Below is a small trained network, with its code and all its weights. Each question gives an input and a class and asks what happens when units are switched off, that is, made to give their printed mean instead of their output.

import numpy as np


def w(rows, s, z=0):
    codes = np.array(rows[::2]) - 128.0
    scale = np.full(codes.shape[1], s)
    scale[-1] = z or s
    return codes * scale


def f(y):
    return np.maximum(y, 0)


def log_softmax(a):
    a = a - a.max(-1, keepdims=True)
    return a - np.log(np.exp(a).sum(-1, keepdims=True))


def net(x, mask):
    res = np.array(x, float).reshape(1, 3) / 4 @ E
    y = f(res @ A[0][:, :-1].T + A[0][:, -1])
    res = res + np.where(mask, y, B[0][:, -1]) @ B[0][:, :-1]
    return log_softmax(res[-1] @ U[:, :-1].T + U[:, -1])


A, B = {}, {}
E = w([
[100,102,183,195],'x0',
[6,92,198,205],'x1',
[180,158,70,180],'x2',
],0.013)
A[0] = w([
[166,71,132,46,238],'n0',
[111,106,176,8,58],'n1',
[72,96,147,144,245],'n2',
[77,192,168,72,105],'n3',
[88,199,108,153,114],'n4',
[66,181,131,170,11],'n5',
[115,75,161,138,178],'n6',
[115,107,242,166,167],'n7',
[101,153,101,135,98],'n8',
[180,160,88,136,152],'n9',
[97,115,137,114,142],'n10',
[97,116,176,169,191],'n11',
[111,152,42,117,245],'n12',
[113,91,178,177,97],'n13',
[203,117,178,67,202],'n14',
[130,86,106,117,6],'n15',
[117,166,128,51,212],'n16',
[188,103,173,147,198],'n17',
[118,17,42,158,148],'n18',
[130,69,63,144,240],'n19',
[170,125,99,122,251],'n20',
[107,219,173,171,151],'n21',
[81,93,155,143,212],'n22',
[98,209,92,234,205],'n23',
[85,198,129,106,81],'n24',
[155,131,133,211,251],'n25',
[120,81,174,24,101],'n26',
[207,154,116,124,215],'n27',
[98,147,122,64,248],'n28',
[101,173,190,142,174],'n29',
],0.011,0.0017)
B[0] = w([
[220,68,92,218,224],'n0',
[220,67,50,141,218],'n1',
[5,32,166,42,227],'n2',
[214,52,124,124,181],'n3',
[122,228,104,45,150],'n4',
[90,134,85,151,184],'n5',
[67,118,185,112,195],'n6',
[119,182,65,27,255],'n7',
[44,160,117,137,138],'n8',
[102,170,160,191,226],'n9',
[172,59,141,96,168],'n10',
[83,108,174,23,223],'n11',
[78,135,180,196,206],'n12',
[135,150,24,68,214],'n13',
[210,163,158,165,223],'n14',
[110,150,207,114,131],'n15',
[39,189,46,224,206],'n16',
[23,162,154,160,163],'n17',
[49,186,31,128,149],'n18',
[72,242,192,88,164],'n19',
[44,150,220,192,210],'n20',
[53,105,59,105,174],'n21',
[108,138,152,18,222],'n22',
[42,194,26,98,202],'n23',
[95,94,214,162,146],'n24',
[68,189,109,59,190],'n25',
[206,52,90,143,212],'n26',
[39,182,226,156,244],'n27',
[157,2,180,161,190],'n28',
[90,200,209,43,194],'n29',
],0.0038,0.0095)
U = w([
[143,175,172,160,237],'0',
[116,125,38,103,5],'1',
[70,99,192,28,73],'2',
[166,101,1,218,153],'3',
[102,214,227,151,250],'4',
[104,197,251,56,6],'5',
[36,177,11,100,251],'6',
],0.0074,0.0017)

Each question gives the input, the list of numbers given to net, and the class t.
The units are the neurons (one row each of A and B). Each row of codes is followed by its name. A weight is (code - 128) times the scale printed after its matrix; where a second scale follows, it is the last column's (A, B and U).
mask holds one flag per neuron, in row order. A switched-off neuron (its flag False) gives its mean, the last column of its row in B, instead of its output. The means were averaged over made-up inputs and are rounded, as every weight is.
A unit's drop is (log p(t) with every unit on - log p(t) with that unit switched off) / (log p(t) with every unit on - log p(t) with every unit switched off).
The circuit of an input: a set's keep is (log p(t) with only the set's units on - log p(t) with every unit switched off) / (log p(t) with every unit on - log p(t) with every unit switched off). Starting from the 12 units with the biggest drops (on a tie, the unit counted first), units are removed one at a time, each time the one whose removal leaves the highest keep (on an exact tie, the one counted first), for as long as the keep stays at least 0.8.
circuit, biggest first: the units of the circuit, biggest drop first
unit that matters most: the unit with the biggest drop
k most important neurons: the k neurons with the biggest drops, biggest first
drop of u: that unit's drop, to one decimal
input [7,-2,8], class 6: circuit, biggest first => n23, n25
input [-6,-5,0], class 0: unit that matters most => n27
input [1,5,1], class 6: circuit, biggest first => n23, n13
input [4,0,6], class 6: circuit, biggest first => n23, n25
input [4,8,3], class 6: 2 most important neurons => n23, n13
input [-7,-8,3], class 0: 2 most important neurons => n27, n0
input [-7,-7,-1], class 0: 2 most important neurons => n27, n20
input [8,-2,8], class 6: 2 most important neurons => n23, n25
input [0,-4,-6], class 3: drop of n20 => 0.0
input [3,3,3], class 6: drop of n23 => 0.2
input [-5,-7,8], class 0: drop of n19 => -0.1
